Where the symbols take the points:
from | di du
q678 | q64 q781
q54 | q661 q558
q930 | q810 q574
q42 | q171 q555
q649 | q152 q660
q531 | q743 q10
q555 | q840 q42
q374 | q678 q25
q367 | q523 q487
q498 | q980 q711
q255 | q766 q952
q329 | q781 q64
q487 | q247 q367
q558 | q531 q54
q711 | q930 q498
q21 | q774 q334
q980 | q255 q799
q952 | q799 q255
q171 | q660 q152
q334 | q590 q21
q639 | q558 q661
q590 | q952 q766
q660 | q374 q649
q661 | q679 q639
q840 | q639 q679
q766 | q21 q590
q64 | q229 q329
q679 | q42 q840
q781 | q25 q678
q229 | q334 q774
q247 | q10 q743
q743 | q367 q247
q25 | q649 q374
q10 | q54 q531
q799 | q711 q980
q152 | q555 q171
q523 | q574 q810
q774 | q329 q229
q810 | q487 q523
q574 | q498 q930

The rows follow the links: the fewer symbols apart two points are, the more alike their rows tend to be.

Each row is also shifted at random along 4 hidden directions that mean nothing.

Some points, each with a row of numbers:
q531: 122,-1,0,-16,47,-4,0,-4,-29,-29,0,-7,21,10,-1,7,24,8,2,7,7,-15,0,-10,24,18,-19,-16,2,-6,3,43,6,2,13,34
q930: -29,7,-4,-39,-12,-29,22,26,40,-14,10,9,10,32,36,-19,-14,19,-28,-46,-61,-36,-10,-6,-44,42,-67,-13,-21,-35,-17,30,42,-34,11,-26
q64: 34,10,1,32,-11,7,-24,-45,20,12,-5,-4,-10,3,8,-15,-24,-24,13,41,18,2,18,19,23,8,9,7,0,13,10,-28,-26,-25,-33,-15
q639: 40,17,4,-3,32,3,27,4,-36,-14,9,19,20,-11,-32,68,21,21,15,-32,51,9,11,-20,14,-47,62,21,0,42,-17,51,8,39,19,34
q25: 119,-14,6,22,8,-39,-13,10,-10,45,41,21,-29,7,57,-70,-44,-2,-30,49,-29,-22,32,-22,-33,8,-8,-18,-51,-31,-50,-3,14,-63,1,-10
q10: 35,-19,38,-25,34,24,-1,14,-54,2,-33,22,-2,-1,-17,19,35,-23,36,-28,7,57,14,-7,-8,-31,15,20,-6,26,-14,2,-25,50,10,22
q980: 15,-51,-10,4,-11,24,-37,21,-7,15,8,-49,-38,-17,12,-33,40,-9,-19,34,13,-28,-53,-8,12,38,-22,-32,15,-23,29,-62,26,-5,-8,24
q558: -15,6,-10,-22,10,-4,31,28,-15,-31,2,-7,42,14,-2,21,33,26,-4,-27,-16,-12,-27,-8,7,0,-45,-16,10,-11,8,32,0,22,36,15
q774: -24,-7,19,-2,-41,-36,15,-15,20,19,35,5,0,13,21,-24,5,11,-21,49,-3,-55,18,24,4,11,29,22,-27,-4,-31,-11,-5,0,11,51
q42: 15,20,-26,-1,24,35,-13,-38,19,-43,-29,8,20,-33,-13,57,0,-12,8,-26,30,16,2,-20,22,-3,11,-30,34,-7,33,41,22,0,-15,-14
q334: 45,68,-7,64,-35,17,21,-27,41,27,41,17,-14,-20,-5,-53,-103,-11,-42,51,39,1,45,-4,10,-56,61,3,-23,22,-25,-9,12,-79,-35,-57
q799: -16,-8,-4,-11,-13,-32,-1,5,33,17,26,8,-33,2,4,33,3,12,11,-42,13,-35,-13,-12,-21,7,7,4,-9,4,-19,-3,31,-3,-3,-10
q247: -10,-12,10,-23,18,1,2,44,-27,3,-29,2,16,5,7,-19,-1,-1,-4,-24,-55,41,4,-6,-38,-1,-43,0,-21,-12,-17,14,-3,11,8,-9
q498: 68,19,5,31,-2,41,3,-3,0,0,12,-12,-6,-26,-12,-48,-38,-16,-31,70,27,16,7,14,32,-18,27,-9,10,-3,13,-16,16,-43,-25,-13
q766: -72,-27,5,-1,-26,2,0,-26,29,-1,11,-10,-22,-11,-13,26,25,3,6,-7,20,-27,-12,19,21,10,29,11,18,6,9,-34,5,26,-2,35
q54: 99,-15,-3,-9,52,36,-24,2,-35,-9,-30,21,-13,-30,-11,5,11,-18,7,-21,23,49,7,-47,-10,-14,3,-19,-5,-3,15,22,26,-6,6,-16
q810: 27,35,6,-7,15,-26,27,-7,36,-20,10,36,12,25,22,-23,-53,14,-18,-21,-39,1,25,1,-22,-7,-25,7,-37,-11,-28,54,21,-37,2,-37

In each set, the symbols that take the first to the second take the third to the fourth. Give the fourth.
Answer with the point's name.
-52,-16,-15,-10,4,0,-24,-52,14,-41,-36,-11,8,7,-12,63,39,-9,44,-17,17,-22,-8,6,24,33,-30,-21,37,-8,43,6,-30,26,-5,12
: 11,31,27,22,1,33,26,-31,-13,-21,-30,-7,37,-5,-25,-2,-32,-14,9,37,17,60,21,45,41,-41,27,21,18,30,15,8,-33,16,-19,-7
:: -36,-8,-20,-10,25,42,-15,22,-18,-34,-35,-11,15,-32,-11,23,25,-1,-10,-28,7,11,-14,-22,0,17,-14,-38,34,-12,41,6,25,8,22,-15
: q980

30,-19,11,-7,22,35,-3,42,-43,4,-13,-3,11,-26,3,-33,19,-10,-8,1,-14,33,-3,-29,-20,-5,-18,-26,-6,-5,9,8,21,2,19,4
: -7,-28,-7,1,-18,20,-19,8,15,11,20,-25,-32,-18,1,-26,29,-9,-20,34,16,-35,-27,2,9,28,22,-20,10,-7,18,-44,20,-9,-4,21
:: -70,37,-16,21,-36,-10,6,3,30,23,26,7,-16,-2,-11,0,-41,-5,2,-9,21,1,0,-7,-4,-39,33,13,-4,23,-11,-26,13,-14,-14,-48
: q555

23,39,7,-7,5,-27,27,-24,30,-7,29,39,6,13,-2,11,-43,24,-12,-33,-7,-12,20,1,0,-32,18,14,-14,13,-40,54,20,-6,-3,-14
: 5,39,9,7,4,7,38,-29,-10,-43,-21,-8,61,23,-21,29,-19,11,16,-5,2,30,16,27,36,-26,-4,17,18,15,9,44,-32,4,-2,-4
:: 2,-8,25,15,-15,33,-1,3,-14,-1,-36,-29,16,-5,-23,-15,3,-15,12,40,7,39,-13,25,36,-12,-5,3,14,8,17,-28,-26,9,-18,10
: q952

-46,-10,5,4,-4,-5,13,78,-33,23,11,-3,-4,-7,3,-18,22,26,0,-30,-10,7,-11,-31,-27,-30,-4,9,-5,12,-7,7,6,27,43,5
: 12,-2,-1,-10,-10,-34,-10,-42,31,6,19,37,-20,8,32,3,-27,-5,8,5,-15,-24,47,7,-17,15,12,14,-26,-7,-27,6,-13,-18,-24,4
:: -64,-19,-3,-16,5,-8,7,89,-38,9,2,-20,7,1,-10,32,56,14,14,-52,-12,-1,-39,-30,-19,-5,-30,-4,9,3,9,5,2,52,45,22
: q781

50,4,-17,1,44,43,-20,-2,-13,-25,-21,2,13,-43,-10,13,21,3,-20,-15,32,16,-6,-23,9,-2,15,-40,25,-20,36,18,34,-8,20,-8
: -26,-21,0,-10,-7,-1,-9,-1,-41,-30,-10,-31,27,-9,-11,43,70,8,16,13,29,-11,-22,14,47,8,10,-7,29,4,37,-5,-33,49,22,68
:: 12,3,-8,5,12,-1,-34,-63,23,-10,-34,3,-16,25,-4,34,6,-34,38,13,16,6,17,24,21,23,-6,6,13,9,13,-4,-41,-4,-43,-15
: q229

-27,-46,-21,-2,-12,-6,-64,-4,12,28,-20,-10,-72,5,2,34,31,-37,52,-32,18,-7,-30,-23,-36,33,-20,-1,18,8,6,-49,-5,14,-35,-24
: -3,35,-17,25,-8,6,-3,-64,32,-41,-16,-3,31,12,10,-4,-48,9,-17,43,-1,-13,37,25,38,17,-1,-13,27,-15,22,12,-30,-42,-21,-30
:: 91,10,4,-5,47,24,7,-39,-15,-30,-31,-3,21,10,-26,19,-6,-21,19,16,30,36,11,22,24,-9,13,4,2,13,13,25,-20,12,-27,2
: q639

56,30,27,15,11,0,40,-15,-25,-17,-6,-13,51,19,-14,-5,-10,11,0,27,5,18,11,35,45,-26,19,11,2,15,8,35,-27,12,5,32
: 42,28,-17,6,29,52,-15,-13,-8,-23,-21,9,25,-42,-6,-6,-28,-11,-22,-17,15,46,5,-33,-8,-25,8,-23,25,-13,27,35,38,-30,7,-38
:: 24,-16,-6,4,16,-9,-26,31,-15,32,-3,20,-30,-5,13,3,3,-14,9,-31,-6,18,-5,-42,-38,-17,-6,0,-14,5,-21,5,9,5,7,-26
: q678

-44,29,12,11,-45,-35,47,18,16,26,61,17,3,-1,-12,2,-16,29,-17,6,28,-27,11,19,5,-48,65,38,-12,42,-43,4,4,16,13,26
: -4,9,19,-29,2,-1,31,26,-1,-9,-13,10,28,31,31,-42,-23,13,-12,-31,-78,11,-6,4,-32,14,-69,-14,-20,-34,-14,24,14,-18,15,-34
:: -34,-19,15,11,-21,-17,22,65,-31,49,19,5,-3,5,17,-52,3,8,-4,10,-44,15,13,-15,-40,-9,-9,8,-32,-8,-32,-20,-25,0,26,2
: q639

-46,-23,-2,31,-40,-10,0,35,3,46,22,-29,-36,-1,16,-40,-5,-13,-14,31,-14,-15,-28,4,-9,4,-11,-1,-5,0,-1,-62,-12,-24,-10,-13
: -12,8,-30,39,-22,6,-24,-26,33,19,-19,-8,-35,6,14,-25,-56,-32,-1,7,-7,12,5,-10,-15,3,-9,-6,4,-8,14,-30,-4,-47,-44,-62
:: -38,0,19,-4,-1,-31,-7,-67,21,20,-9,47,-19,18,0,43,-18,-11,48,-42,-2,11,39,8,-18,-19,37,44,-23,26,-39,12,-36,23,-28,-16
: q329

24,-23,9,-16,15,11,-28,-1,-17,-15,-48,-29,2,10,-7,-11,18,-15,26,10,-8,23,-23,16,-2,32,-52,-9,10,-6,28,-25,-16,17,-17,-4
: 2,-7,-10,-23,3,-32,0,-4,42,-4,26,24,-24,12,11,29,9,14,0,-54,-4,-41,-5,-13,-35,17,-16,5,-11,4,-25,19,33,0,-2,-22
:: 32,-62,1,-14,-1,-36,-31,35,-3,47,40,-7,-75,5,2,18,57,-2,13,-6,24,-50,-36,-23,-21,22,6,8,-12,9,-16,-50,13,23,2,42
: q498

